Small tables with named rows and columns. After each table, cells are looked up by row and column.

Fifafe
         Diraz  Matipu  Mes  Mez  Pefodub  Goti  Varufat
Rigi       140     183  112   49       77    30       89
Fet        115      98  128  124       90   128      103
Sisag       78      48   36   78       90   109       86
Pafuzez     90      50   79  122       94   144       96
Davobo      73      35   29   84       92   119       86
Tusur      146     192  118   50       76    30       89
Kul         66      21   14   83       92   125       83
Desa        83      55   46   85       90   113       87
Gur         94      58   95  125       94   142       99
Vinam      103      69  119  135       94   148      104
Dotipe      87      38   92  135       96   160      101
Fadulep    118     148   60   30       78    29       79

Varufat of Davobo: 86
Pefodub of Pafuzez: 94
Matipu of Pafuzez: 50
Goti of Sisag: 109
Mes of Sisag: 36
Pefodub of Sisag: 90
Mes of Desa: 46
Varufat of Rigi: 89
Diraz of Fet: 115
Matipu of Tusur: 192
Mez of Kul: 83
Matipu of Davobo: 35
Varufat of Fet: 103
Pefodub of Davobo: 92
Diraz of Kul: 66
Mes of Dotipe: 92
Row with the largest Mes: Fet

Retimin =
columns: Ninodop, Mezam, Kede, Vas, Vozer, Nivotib, Meni, Ruf, Bopof
Mapepel: [176, 158, 233, 112, 203, 214, 112, 173, 153]
Selef: [145, 34, 227, 78, 202, 90, 62, 229, 28]
Relis: [227, 229, 26, 152, 119, 90, 100, 145, 77]
Naduvud: [94, 126, 146, 40, 85, 77, 209, 152, 36]
Loguro: [150, 235, 204, 119, 27, 68, 219, 132, 197]
Rom: [62, 77, 134, 82, 234, 67, 133, 40, 111]
Vedisip: [35, 123, 126, 110, 84, 37, 109, 102, 146]
Bel: [81, 47, 158, 208, 95, 203, 115, 59, 232]
Bol: [146, 185, 50, 183, 145, 35, 186, 211, 61]

Bel, Kede: 158
Naduvud, Ninodop: 94
Selef, Kede: 227
Relis, Ruf: 145
Naduvud, Kede: 146
Loguro, Vozer: 27
Mapepel, Vozer: 203
Mapepel, Kede: 233
Rom, Bopof: 111
Rom, Ninodop: 62
Relis, Bopof: 77
Relis, Mezam: 229
Mapepel, Vas: 112
Naduvud, Vozer: 85
Bel, Vas: 208
Relis, Vas: 152
Rom, Meni: 133
Rom, Mezam: 77
Loguro, Kede: 204
Loguro, Ruf: 132

Table Fotev
,Kamos,Nuz,Tozuteg,Vukuz,Duketu,Pav,Mugun,Beb,Zep
Tet,49441,46346,39567,33766,68558,41314,44876,40496,41069
Kelod,31715,34827,46168,2411,69869,33775,49222,41327,48059
Sapup,41081,39134,42749,27160,78451,43831,42560,39826,45563
Moso,17439,23577,54876,44337,31622,52248,34835,45013,50274
Fon,36753,37629,47295,66679,25903,53834,34848,44749,39651
Tik,39215,39325,43744,23742,63273,39771,45418,41417,35905
Pazonev,21980,28705,53214,44719,19613,47926,38328,46134,53490
Ked,5948,18712,59600,21874,10842,41490,41855,47841,38734
Mufo,20683,27951,53371,38441,22829,45933,39557,45893,37548
Lavono,43249,42871,42031,26045,61343,38585,46620,41493,49561
Gerepa,43359,38349,43539,68754,66577,60858,30221,40423,57019
Lus,25226,32130,51080,31320,22266,40519,43844,45888,41438

Lavono, Tozuteg -> 42031
Moso, Duketu -> 31622
Sapup, Pav -> 43831
Ked, Kamos -> 5948
Ked, Tozuteg -> 59600
Kelod, Beb -> 41327
Sapup, Duketu -> 78451
Mufo, Duketu -> 22829
Lavono, Zep -> 49561
Tet, Zep -> 41069
Ked, Vukuz -> 21874
Tik, Mugun -> 45418
Lus, Beb -> 45888
Sapup, Nuz -> 39134
Moso, Vukuz -> 44337

Vupemem:
|  | Garoge | Pof | Depetef |
|---|---|---|---|
| Mon | -890 | -646 | -893 |
| Nabe | 430 | 221 | 638 |
| Lom | 362 | 32 | 475 |
| Fomo | -677 | -694 | -879 |
| Keragup | 208 | 18 | 163 |
| Sas | -564 | -460 | -760 |
| Ribizi | 640 | 348 | 802 |
| Lefilod | -468 | -413 | -765 |
| Nezufut | -517 | -518 | -735 |
| Kitura | 197 | 15 | 258 |
| Kod | 589 | 232 | 719 |
| Soken | 580 | 145 | 573 |

Fomo, Pof => -694
Keragup, Depetef => 163
Kitura, Garoge => 197
Soken, Garoge => 580
Fomo, Garoge => -677
Ribizi, Pof => 348
Kitura, Pof => 15
Lefilod, Garoge => -468
Sas, Pof => -460
Nabe, Depetef => 638
Kod, Depetef => 719
Kod, Garoge => 589
Soken, Depetef => 573
Sas, Garoge => -564
Lom, Garoge => 362
Sas, Depetef => -760

Table Maveral
	Gakol	Sazulik	Ziv	Tanip
Tos	7616	1893	7900	7099
Takan	7094	2156	3113	1463
Vovogof	3239	1634	4565	5019
Fov	2000	1029	2575	2373
Lofut	-3135	-1943	-2642	-2219
Sepoz	4637	583	6060	4686
Subu	-4547	311	-1454	662
Sotema	961	2151	-4766	-2395
Dabe	7882	236	8866	6079
Bosuk	-2414	38	-1412	-1013
Gog	-4879	-19	-7793	8141
Nik	-3699	2721	-3915	-2853
Vusidoz	3786	338	4335	3957

What is the Gakol of Gog in Maveral? -4879
What is the Gakol of Lofut in Maveral? -3135
What is the Ziv of Sepoz in Maveral? 6060
What is the Sazulik of Bosuk in Maveral? 38
What is the Tanip of Takan in Maveral? 1463
What is the Tanip of Tos in Maveral? 7099
What is the Ziv of Gog in Maveral? -7793
What is the Sazulik of Sotema in Maveral? 2151

